[134 142 156 149 103 101]
The entry just right of 134: 142
Read off the maximum.
Answer: 156

M =
126	108	123	131	147	119	142
129	138	143	139	142	126	106
150	126	136	142	125	108	115
141	127	132	134	119	103	115
136	113	124	127	115	134	143
115	104	135	142	138	122	119
107	113	130	138	122	116	109
133	130	132	143	114	142	134
133	145	131	119	143	107	145
128	149	108	129	133	141	146
141	137	134	133	108	120	151
143	128	104	112	131	122	115
Which number is the maximum?
A: 151
The 3rd entry on the main diagonal is 136
Which number is the bottom entry of the column that holds the largest entry?
A: 115
Which number is the 1st entry in reading order?
A: 126
The 2nd entry from the end, reading row by row: 122
Which number is the entry directly below the smallest entry?
A: 134
Which number is the entry in the top-right corner?
A: 142
Which number is the 2nd largest entry?
A: 150
The 4th entry, reading row by row is 131
The first entry of the smallest entry's row: 141
The first entry in the row that holds the largest entry is 141
The bottom-left entry -> 143
The entry directly above the largest entry: 146
Which number is the minimum?
A: 103
Which number is the third largest entry?
A: 149
The second entry, reading row by row -> 108
Which number is the entry just right of the smallest entry?
A: 115
Which number is the 5th entry in reading order?
A: 147

Read these off the grid that follows. Counting starts at 0.
1) What is the top-right entry?
2) What is the entry at row 0, column 1?
3) What is the entry at row 1, column 0?
4) What is the entry at row 0, column 2?
5) What is the entry in the bottom-left corner?
6) What is the top-left entry?
7) What is the entry in row 2 and column 0?
8) What is the entry at row 2, column 2?
[[125 125 130 134 132 135 135 134 133 127 129 130 131 126 135 127]
 [128 128 132 126 133 126 126 123 134 129 131 132 132 129 133 130]
 [142 142 137 140 132 141 140 145 132 140 136 135 133 141 131 138]
 [109 108 115 112 120 110 111 107 121 111 115 117 119 110 122 113]
 [155 157 147 138 139 139 138 141 138 152 146 144 141 154 134 150]
 [145 145 142 133 138 134 134 134 138 143 141 140 139 144 135 142]
 [145 146 139 142 134 144 143 147 134 142 139 137 135 144 132 141]
 [126 126 124 119 122 118 119 119 122 125 124 124 123 126 121 125]]
1) 127
2) 125
3) 128
4) 130
5) 126
6) 125
7) 142
8) 137

arr =
[[122 121 123 128 133 133 126 128 126 151 125 128 129]
 [107 135 136 127 115 132 123 120 120 131 150 116 137]
 [117 113 128 134 127 124 133 141 141 132 141 132 130]
 [142 129 138 121 125 133 126 121 136 124 134 122 139]
 [126 131 125 133 131 135 131 130 135 131 126 115 123]
 [131 120 127 129 135 124 124 127 131 125 119 134 123]
 [127 127 128 127 128 126 123 124 128 127 124 102 138]
 [130 130 112 131 131 132 126 123 134 135 125 129 125]
 [143 117 119 139 132 133 121 126 127 127 130 113 122]
 [130 140 123 138 119 132 126 136 129 131 121 142 128]
 [133 134 131 128 128 129 125 129 123 122 119 128 135]
 [136 128 136 133 143 130 130 140 135 129 125 121 141]]
The entry just left of the largest entry: 126
The first entry, reading row by row: 122
The smallest entry in the first row is 121
The bottom entry of the column that holds the smallest entry? 121
The entry in the bottom-right corner -> 141
The third entry from the end, reading row by row? 125
The fourth entry from the end, reading row by row: 129
The third entry on the main diagonal? 128
The entry in the bottom-left corner? 136
The 2nd smallest entry: 107
The entry just right of 102? 138
The third smallest entry -> 112
The entry directly below the smallest entry? 129
The 3rd entry, reading row by row? 123
The 2nd largest entry? 150
The entry in the top-right corner? 129
The 5th entry from the end, reading row by row? 135
The fourth entry, reading row by row is 128
The smallest entry is 102
The largest entry in the last row? 143
The smallest entry in the last column is 122
The top entry of the column that holds the largest entry? 151
The entry just right of the largest entry? 125
The fifth entry, reading row by row -> 133
The first entry in the row that holds the smallest entry? 127
The entry directly above the smallest entry? 134
The second entry on the main diagonal is 135

Read these off the row that follows.
1) Give the median entry.
2) Give the 2nd entry from the right.
3) Give the entry just right of the largest entry.
[104 116 127 132 125 129 129]
1) 127
2) 129
3) 125

[[129 123 132 139 125 129 139 134 117 125 113 156 136 126]
 [130 116 121 139 125 132 139 131 120 125 109 143 142 126]
 [129 120 129 140 125 128 139 134 117 125 116 151 135 126]
 [129 121 131 139 125 128 139 134 117 125 113 153 136 126]
 [129 118 129 142 125 128 139 137 117 125 116 151 136 126]
 [129 121 132 139 125 129 139 135 117 125 114 154 136 129]
 [129 118 121 139 130 135 142 129 119 125 109 143 140 124]
 [129 117 121 139 130 133 139 130 122 125 109 142 141 126]
 [129 121 129 139 125 129 139 136 117 125 117 151 135 126]
 [129 121 130 140 125 129 139 137 117 129 117 152 136 127]
 [129 117 121 139 125 130 139 130 121 125 109 143 144 126]
 [129 117 121 139 129 136 139 131 121 125 110 143 139 125]
 [131 118 122 139 128 133 141 131 119 125 110 143 141 125]
 [129 117 121 139 127 131 141 131 122 125 109 143 143 126]
 [129 118 129 139 125 129 139 134 117 125 113 151 136 126]]
Indices start at 0.
Report the entry just left of the largest entry.
113
The entry in row 2 and column 2 is 129
Report the entry at row 0, column 2.
132
Report the entry in row 0 and column 0.
129
The entry in row 1 and column 0 -> 130
The entry at row 2, column 0: 129
The entry in the bottom-left corner -> 129
Report the entry at row 0, column 1.
123
Report the top entry of the column that holds the largest entry.
156
Report the bottom-right entry.
126
The entry in row 1 and column 1: 116
Report the top-right entry.
126
The entry just right of the largest entry: 136
Report the entry at row 2, column 1.
120

Read these off the matrix that follows. Counting starts at 0.
1) Find the entry in the top-left corner.
2) Find the entry at row 2, column 1.
3) Find the entry at row 0, column 1.
4) Find the bottom-right entry.
5) Find the bottom-left entry.
6) Find the entry at row 0, column 2.
[[152 128 128 128 128 152 103 128 103 128 152 128 128 128]
 [104 129 129 129 129 104 153 129 153 126 104 129 126 129]
 [104 126 126 126 126 104 153 126 153 130 104 126 130 126]
 [152 127 127 127 127 152 103 127 103 130 152 127 130 127]
 [104 128 127 128 128 104 154 128 154 128 104 127 128 127]
 [152 128 129 128 128 152 103 128 103 128 152 129 128 129]
 [152 128 128 128 128 152 103 128 103 129 152 128 129 128]
 [152 128 128 127 128 152 103 127 103 129 152 128 129 128]
 [104 127 127 127 127 104 154 127 154 128 104 127 128 127]]
1) 152
2) 126
3) 128
4) 127
5) 104
6) 128

Read these off the matrix that follows. Rows and columns are numbered from 0.
1) The entry in the top-right corner?
2) The entry in row 2 and column 0?
3) The entry in the bottom-left corner?
4) The entry in row 0 and column 0?
5) The entry in the bottom-right corner?
6) The entry at row 0, column 2?
7) The entry directly above the smallest entry?
8) The entry in row 0 and column 1?
array([[127, 130, 125, 131, 130, 119, 134, 129, 131, 131, 134, 128],
       [126, 125, 133, 129, 130, 130, 132, 125, 132, 133, 137, 128],
       [130, 132, 129, 127, 135, 136, 125, 130, 128, 131, 121, 130],
       [125, 130, 126, 126, 123, 125, 112, 130, 120, 132, 127, 128],
       [130, 124, 123, 130, 128, 139, 127, 131, 123, 127, 137, 137],
       [126, 126, 136, 129, 129, 129, 137, 127, 122, 130, 136, 126],
       [127, 127, 128, 124, 129, 129, 122, 128, 114, 130, 121, 128],
       [129, 127, 124, 135, 129, 127, 128, 131, 131, 125, 134, 131],
       [126, 130, 128, 127, 127, 127, 130, 126, 138, 131, 114, 131],
       [131, 119, 139, 117, 122, 133, 136, 125, 125, 127, 136, 129],
       [129, 124, 135, 124, 134, 138, 136, 123, 120, 132, 117, 128],
       [130, 127, 129, 122, 128, 127, 132, 126, 122, 135, 129, 132],
       [123, 127, 122, 133, 115, 132, 113, 126, 121, 123, 127, 128],
       [129, 126, 125, 126, 124, 123, 141, 126, 126, 127, 127, 126],
       [125, 128, 118, 127, 129, 116, 133, 131, 137, 125, 123, 124],
       [126, 127, 122, 132, 113, 123, 126, 131, 154, 126, 139, 122]])
1) 128
2) 130
3) 126
4) 127
5) 122
6) 125
7) 125
8) 130
